Below are the code and all the weights of a small trained network. Each question names an input and a class and asks about switching units off, where a switched-off unit gives its printed mean instead of its output.

import numpy as np


def w(rows, s, z=0):
    codes = np.array(rows[::2]) - 128.0
    scale = np.full(codes.shape[1], s)
    scale[-1] = z or s
    return codes * scale


def f(y):
    return y / 2 * (1 + np.tanh(0.7978845608 * (y + 0.044715 * y**3)))


def log_softmax(a):
    a = a - a.max(-1, keepdims=True)
    return a - np.log(np.exp(a).sum(-1, keepdims=True))


def net(x, mask):
    res = np.array(x, float).reshape(1, 6) / 4 @ E
    y = f(res @ A[0][:, :-1].T + A[0][:, -1])
    res = res + np.where(mask, y, B[0][:, -1]) @ B[0][:, :-1]
    return log_softmax(res[-1] @ U[:, :-1].T + U[:, -1])


A, B = {}, {}
E = w([
[160,150,164,117,60,202,246],'x0',
[238,83,165,179,135,138,94],'x1',
[139,146,132,106,160,129,137],'x2',
[125,125,135,112,160,156,118],'x3',
[116,113,123,155,103,127,124],'x4',
[166,192,2,151,125,177,106],'x5',
],0.0085)
A[0] = w([
[187,94,153,128,127,133,114,38],'neuron 1',
[134,97,121,108,130,106,144,75],'neuron 2',
[38,150,101,85,120,117,152,103],'neuron 3',
[113,110,209,149,172,107,160,91],'neuron 4',
[217,106,161,170,136,132,117,69],'neuron 5',
[187,113,152,154,132,133,106,79],'neuron 6',
[118,115,193,120,127,100,128,82],'neuron 7',
[122,102,120,128,133,143,160,83],'neuron 8',
[94,90,198,130,135,77,144,74],'neuron 9',
[117,131,113,126,128,112,146,65],'neuron 10',
[133,117,122,138,163,75,56,84],'neuron 11',
[132,124,163,129,116,128,112,9],'neuron 12',
[188,99,147,136,129,124,111,63],'neuron 13',
[193,129,164,158,126,133,99,88],'neuron 14',
[116,138,131,134,134,109,84,109],'neuron 15',
[183,153,6,163,140,174,125,58],'neuron 16',
[112,130,111,96,132,66,80,137],'neuron 17',
[136,119,122,145,151,166,174,102],'neuron 18',
[133,121,130,164,180,74,49,83],'neuron 19',
[127,134,141,112,153,139,132,135],'neuron 20',
[33,144,124,100,124,127,154,81],'neuron 21',
[176,142,183,146,79,220,231,90],'neuron 22',
[116,120,192,118,123,106,124,75],'neuron 23',
],0.013,0.0015)
B[0] = w([
[121,146,137,169,167,133,146,161],'neuron 1',
[128,129,140,126,130,147,111,130],'neuron 2',
[138,120,145,208,192,128,182,186],'neuron 3',
[147,174,125,115,101,127,52,186],'neuron 4',
[118,148,134,188,195,126,182,188],'neuron 5',
[130,151,132,168,152,123,178,165],'neuron 6',
[146,156,129,132,107,125,70,172],'neuron 7',
[128,114,119,126,132,122,120,133],'neuron 8',
[153,175,113,136,96,148,46,195],'neuron 9',
[146,113,147,135,145,152,124,128],'neuron 10',
[118,77,102,70,105,127,160,191],'neuron 11',
[133,148,136,131,133,136,124,134],'neuron 12',
[130,138,155,159,158,127,161,162],'neuron 13',
[111,138,143,175,173,142,162,170],'neuron 14',
[118,106,123,108,110,126,140,149],'neuron 15',
[154,192,168,131,89,123,3,222],'neuron 16',
[127,89,127,85,107,140,172,173],'neuron 17',
[109,109,119,124,104,106,117,147],'neuron 18',
[103,75,104,67,92,131,174,202],'neuron 19',
[129,97,121,162,88,111,127,133],'neuron 20',
[138,150,151,183,183,126,183,179],'neuron 21',
[102,42,87,30,93,118,160,250],'neuron 22',
[131,155,132,136,112,124,69,167],'neuron 23',
],0.019,0.012)
U = w([
[92,16,66,14,87,127,175,125],'0',
[187,186,135,119,81,144,2,63],'1',
[125,117,147,216,224,141,220,254],'2',
],0.0085,0.00085)

Each question gives the input, the list of numbers given to net, and the class t.
The units are the neurons (one row each of A and B). Each row of codes is followed by its name. A weight is (code - 128) times the scale printed after its matrix; where a second scale follows, it is the last column's (A, B and U).
mask holds one flag per neuron, in row order. A switched-off neuron (its flag False) gives its mean, the last column of its row in B, instead of its output. The means were averaged over made-up inputs and are rounded, as every weight is.
A unit's drop is (log p(t) with every unit on - log p(t) with that unit switched off) / (log p(t) with every unit on - log p(t) with every unit switched off).
The circuit of an input: a set's keep is (log p(t) with only the set's units on - log p(t) with every unit switched off) / (log p(t) with every unit on - log p(t) with every unit switched off). Starting from the 12 units with the biggest drops (on a tie, the unit counted first), units are removed one at a time, each time the one whose removal leaves the highest keep (on an exact tie, the one counted first), for as long as the keep stays at least 0.8.
units of the circuit, in order: the units of the circuit, biggest drop first
top k neurons: the k neurons with the biggest drops, biggest first
drop when u is switched off: that unit's drop, to one decimal
input [1,-7,-3,3,3,-8], class 1: units of the circuit, in order -> neuron 9
input [-7,4,4,-1,-4,7], class 0: top 2 neurons -> neuron 19; neuron 11
input [-8,4,4,-7,8,8], class 0: top 4 neurons -> neuron 19; neuron 11; neuron 17; neuron 9
input [-6,5,-7,-6,-2,-8], class 1: top 3 neurons -> neuron 9; neuron 22; neuron 4
input [-5,-8,0,7,-5,7], class 2: top 3 neurons -> neuron 3; neuron 21; neuron 9
input [-5,3,3,8,-6,5], class 0: top 3 neurons -> neuron 19; neuron 11; neuron 9
input [-6,6,-1,-2,-4,-3], class 0: top 4 neurons -> neuron 19; neuron 11; neuron 3; neuron 21
input [-5,6,2,4,-4,-1], class 2: top 4 neurons -> neuron 22; neuron 5; neuron 14; neuron 6
input [-5,-3,-1,-6,1,-7], class 1: top 2 neurons -> neuron 9; neuron 22
input [4,2,2,4,-1,-5], class 1: top 2 neurons -> neuron 4; neuron 19
input [5,6,-8,2,6,-7], class 1: top 3 neurons -> neuron 4; neuron 9; neuron 7
input [3,4,0,2,-3,0], class 2: top 3 neurons -> neuron 19; neuron 5; neuron 11
input [-8,6,-7,6,-8,-3], class 0: drop when neuron 19 is switched off -> 1.9
input [-2,-7,0,4,-5,8], class 1: units of the circuit, in order -> neuron 16
input [-5,4,-1,5,6,1], class 0: drop when neuron 9 is switched off -> 0.0
input [-4,-6,-1,-1,-4,5], class 2: drop when neuron 22 is switched off -> 0.4
